Below is a small trained network, with its code and all its weights. Each question gives an input and a class and asks what happens when units are switched off, that is, made to give their printed mean instead of their output.

import numpy as np


def w(rows, s, z=0):
    codes = np.array(rows[::2]) - 128.0
    scale = np.full(codes.shape[1], s)
    scale[-1] = z or s
    return codes * scale


def f(y):
    return y / 2 * (1 + np.tanh(0.7978845608 * (y + 0.044715 * y**3)))


def log_softmax(a):
    a = a - a.max(-1, keepdims=True)
    return a - np.log(np.exp(a).sum(-1, keepdims=True))


def net(x, mask):
    res = np.array(x, float).reshape(1, 7) / 4 @ E
    y = f(res @ A[0][:, :-1].T + A[0][:, -1])
    res = res + np.where(mask, y, B[0][:, -1]) @ B[0][:, :-1]
    return log_softmax(res[-1] @ U[:, :-1].T + U[:, -1])


A, B = {}, {}
E = w([
[176,49,248,96,164,125,125],'x0',
[179,177,173,203,161,24,143],'x1',
[149,143,196,165,134,109,71],'x2',
[225,156,142,125,158,254,71],'x3',
[146,46,109,107,105,55,48],'x4',
[108,179,213,88,54,95,183],'x5',
[74,72,163,194,67,197,195],'x6',
],0.0098)
A[0] = w([
[172,154,140,82,129,64,35,185],'N1',
[195,153,136,30,169,60,22,108],'N2',
[155,108,207,178,135,189,116,80],'N3',
[108,55,212,96,83,172,111,108],'N4',
[88,99,100,150,95,109,37,218],'N5',
[141,141,15,65,158,238,71,191],'N6',
[179,104,118,120,174,60,72,190],'N7',
[118,121,57,124,142,222,111,113],'N8',
[122,144,34,114,175,254,141,184],'N9',
[116,144,73,123,64,65,144,223],'N10',
[79,167,51,159,164,128,124,153],'N11',
[125,64,115,167,139,93,143,210],'N12',
[39,196,115,101,70,134,165,180],'N13',
[146,100,111,87,76,111,165,154],'N14',
[152,182,174,199,156,212,123,183],'N15',
[163,93,202,80,81,160,103,253],'N16',
[157,90,108,207,154,91,204,216],'N17',
],0.011,0.0032)
B[0] = w([
[131,128,72,154,229,216,121,204],'N1',
[159,171,40,112,207,176,122,230],'N2',
[139,141,214,128,128,169,132,190],'N3',
[107,65,187,31,143,199,143,206],'N4',
[109,73,103,206,93,167,101,173],'N5',
[208,113,47,127,67,145,144,250],'N6',
[147,151,93,96,174,173,56,197],'N7',
[191,96,99,110,61,104,169,203],'N8',
[163,149,99,96,2,120,157,240],'N9',
[91,86,82,199,173,106,135,204],'N10',
[113,107,81,108,102,33,114,188],'N11',
[119,85,179,96,138,82,82,171],'N12',
[54,151,86,180,117,122,232,235],'N13',
[91,124,83,89,152,139,161,163],'N14',
[158,214,177,159,76,119,113,205],'N15',
[170,93,171,101,166,210,167,212],'N16',
[149,142,166,118,165,15,112,186],'N17',
],0.0088,0.015)
U = w([
[125,45,166,65,135,147,182,104],'0',
[84,60,68,166,116,74,13,124],'1',
[178,196,216,166,103,140,147,2],'2',
[166,159,69,132,177,174,73,176],'3',
[119,192,85,77,90,136,139,61],'4',
[23,145,77,178,131,76,248,209],'5',
[183,104,52,118,24,118,158,221],'6',
[121,113,110,94,164,7,123,168],'7',
],0.011,0.00083)

Each question gives the input, the list of numbers given to net, and the class t.
The units are the neurons (one row each of A and B). Each row of codes is followed by its name. A weight is (code - 128) times the scale printed after its matrix; where a second scale follows, it is the last column's (A, B and U).
mask holds one flag per neuron, in row order. A switched-off neuron (its flag False) gives its mean, the last column of its row in B, instead of its output. The means were averaged over made-up inputs and are rounded, as every weight is.
A unit's drop is (log p(t) with every unit on - log p(t) with that unit switched off) / (log p(t) with every unit on - log p(t) with every unit switched off).
most important unit: the unit with the biggest drop
top k neurons: the k neurons with the biggest drops, biggest first
drop of u: that unit's drop, to one decimal
input [4,-6,4,-3,-7,8,-3], class 0: top 2 neurons => (N4, N16)
input [-2,5,4,2,-1,5,-2], class 3: most important unit => N1
input [8,3,-6,-2,8,-3,1], class 3: top 3 neurons => (N7, N2, N1)
input [-3,-4,-4,-5,-3,-1,-4], class 5: top 3 neurons => (N13, N10, N7)
input [1,-1,-1,-2,7,-3,0], class 1: top 3 neurons => (N5, N12, N16)
input [7,-6,8,8,-4,5,-5], class 2: top 2 neurons => (N15, N3)
input [8,2,-2,8,8,-7,5], class 0: top 4 neurons => (N4, N16, N3, N12)
input [1,6,5,-5,1,5,2], class 7: top 2 neurons => (N17, N13)
input [-3,-4,-2,7,-1,-2,-5], class 6: drop of N13 => 0.0
input [5,3,-5,-8,4,-4,2], class 7: drop of N6 => 0.1
input [2,6,-6,5,-4,-5,5], class 2: drop of N15 => 0.3
input [0,-6,1,-8,6,6,8], class 5: top 2 neurons => (N13, N10)
